Below are the code and all the weights of a small trained network. Each question names an input and a class and asks about switching units off, where a switched-off unit gives its printed mean instead of its output.

import numpy as np


def w(rows, s, z=0):
    codes = np.array(rows[::2]) - 128.0
    scale = np.full(codes.shape[1], s)
    scale[-1] = z or s
    return codes * scale


def f(y):
    return y / 2 * (1 + np.tanh(0.7978845608 * (y + 0.044715 * y**3)))


def log_softmax(a):
    a = a - a.max(-1, keepdims=True)
    return a - np.log(np.exp(a).sum(-1, keepdims=True))


def net(x, mask):
    res = np.array(x, float).reshape(1, 7) / 4 @ E
    y = f(res @ A[0][:, :-1].T + A[0][:, -1])
    res = res + np.where(mask, y, B[0][:, -1]) @ B[0][:, :-1]
    return log_softmax(res[-1] @ U[:, :-1].T + U[:, -1])


A, B = {}, {}
E = w([
[49,29,89,215,182,114],'x0',
[83,116,102,212,141,128],'x1',
[164,118,192,154,92,237],'x2',
[90,77,254,108,92,164],'x3',
[181,224,85,116,239,154],'x4',
[182,42,89,3,129,171],'x5',
[229,28,92,156,185,24],'x6',
],0.0066)
A[0] = w([
[164,119,141,120,69,58,192],'n0',
[134,107,117,114,131,69,254],'n1',
[91,111,165,154,102,123,180],'n2',
[90,156,184,159,142,145,118],'n3',
[77,94,110,134,155,95,237],'n4',
[161,150,97,107,140,124,6],'n5',
[131,169,129,126,121,146,113],'n6',
[152,197,124,148,92,115,240],'n7',
[137,126,116,116,97,103,150],'n8',
[111,91,175,141,68,120,123],'n9',
[179,142,144,30,136,153,16],'n10',
[172,84,108,105,145,175,61],'n11',
[152,119,123,208,173,139,28],'n12',
[92,70,215,105,93,145,143],'n13',
[121,148,130,83,128,142,158],'n14',
[130,163,126,89,122,142,120],'n15',
[134,101,129,156,116,140,228],'n16',
[208,30,68,52,125,123,130],'n17',
[62,130,77,127,160,92,202],'n18',
[146,95,121,86,96,6,213],'n19',
[103,89,192,109,102,153,119],'n20',
[188,166,134,156,165,159,125],'n21',
[125,189,131,43,73,159,38],'n22',
[81,87,167,143,131,104,247],'n23',
[66,168,89,174,157,179,153],'n24',
],0.015,0.003)
B[0] = w([
[81,151,89,132,147,145,179],'n0',
[132,143,107,129,183,135,188],'n1',
[120,73,112,136,151,139,175],'n2',
[96,140,106,165,125,156,181],'n3',
[138,113,44,119,118,112,192],'n4',
[159,90,180,202,105,103,160],'n5',
[138,149,123,156,80,112,156],'n6',
[112,178,158,146,129,180,196],'n7',
[120,144,134,122,146,139,142],'n8',
[148,61,153,147,141,132,184],'n9',
[162,86,168,63,145,95,206],'n10',
[134,114,90,82,171,90,173],'n11',
[139,186,115,137,86,121,183],'n12',
[129,26,134,111,135,131,213],'n13',
[110,153,141,88,110,167,160],'n14',
[128,157,148,117,92,136,162],'n15',
[54,138,159,111,192,159,159],'n16',
[167,224,162,127,253,110,255],'n17',
[114,146,79,100,147,125,209],'n18',
[125,167,43,130,148,109,220],'n19',
[130,54,131,116,137,112,190],'n20',
[65,139,108,63,69,153,189],'n21',
[120,202,148,122,27,136,202],'n22',
[95,102,95,131,149,149,184],'n23',
[114,195,99,153,130,106,214],'n24',
],0.023,0.012)
U = w([
[192,114,215,65,212,118,3],'0',
[125,217,209,108,88,183,143],'1',
[165,113,254,21,67,170,127],'2',
[124,210,107,133,222,128,234],'3',
[107,49,184,118,136,189,124],'4',
[229,118,201,159,89,92,43],'5',
],0.0074,0.003)

Each question gives the input, the list of numbers given to net, and the class t.
The units are the neurons (one row each of A and B). Each row of codes is followed by its name. A weight is (code - 128) times the scale printed after its matrix; where a second scale follows, it is the last column's (A, B and U).
mask holds one flag per neuron, in row order. A switched-off neuron (its flag False) gives its mean, the last column of its row in B, instead of its output. The means were averaged over made-up inputs and are rounded, as every weight is.
A unit's drop is (log p(t) with every unit on - log p(t) with that unit switched off) / (log p(t) with every unit on - log p(t) with every unit switched off).
The circuit of an input: a set's keep is (log p(t) with only the set's units on - log p(t) with every unit switched off) / (log p(t) with every unit on - log p(t) with every unit switched off). Starting from the 12 units with the biggest drops (on a tie, the unit counted first), units are removed one at a time, each time the one whose removal leaves the highest keep (on an exact tie, the one counted first), for as long as the keep stays at least 0.8.
units of the circuit, in order: the units of the circuit, biggest drop first
unit that matters most: the unit with the biggest drop
top k neurons: the k neurons with the biggest drops, biggest first
drop when u is switched off: that unit's drop, to one decimal
input [-3,0,2,-1,2,3,-6], class 1: unit that matters most	n22
input [6,-4,-3,6,-8,8,2], class 0: units of the circuit, in order	[n13; n17]
input [7,0,8,2,5,8,4], class 0: units of the circuit, in order	[n19; n24]
input [-8,5,-6,8,4,8,-2], class 2: units of the circuit, in order	[n22; n10]
input [8,4,0,5,-2,-6,5], class 4: top 4 neurons	[n17; n9; n2; n13]
input [-7,-5,-5,-3,-1,4,-8], class 1: top 2 neurons	[n22; n13]
input [6,-2,8,-8,1,-1,-2], class 1: top 3 neurons	[n17; n19; n1]
input [1,-3,8,-5,-3,7,-4], class 0: top 2 neurons	[n17; n11]
input [2,-5,4,-1,0,-4,-1], class 1: top 2 neurons	[n17; n13]
input [7,6,4,7,6,2,2], class 4: top 2 neurons	[n17; n19]
input [-8,-4,6,-6,6,2,-8], class 2: top 3 neurons	[n10; n17; n19]
input [3,-6,5,2,6,5,-1], class 0: top 2 neurons	[n17; n11]
input [-1,3,-3,-4,4,7,-5], class 1: drop when n13 is switched off	0.1
input [3,-1,4,-3,6,-3,3], class 1: drop when n17 is switched off	0.2
input [-2,0,-4,8,2,2,3], class 0: unit that matters most	n24
input [1,-7,6,1,3,8,-1], class 0: drop when n17 is switched off	1.5
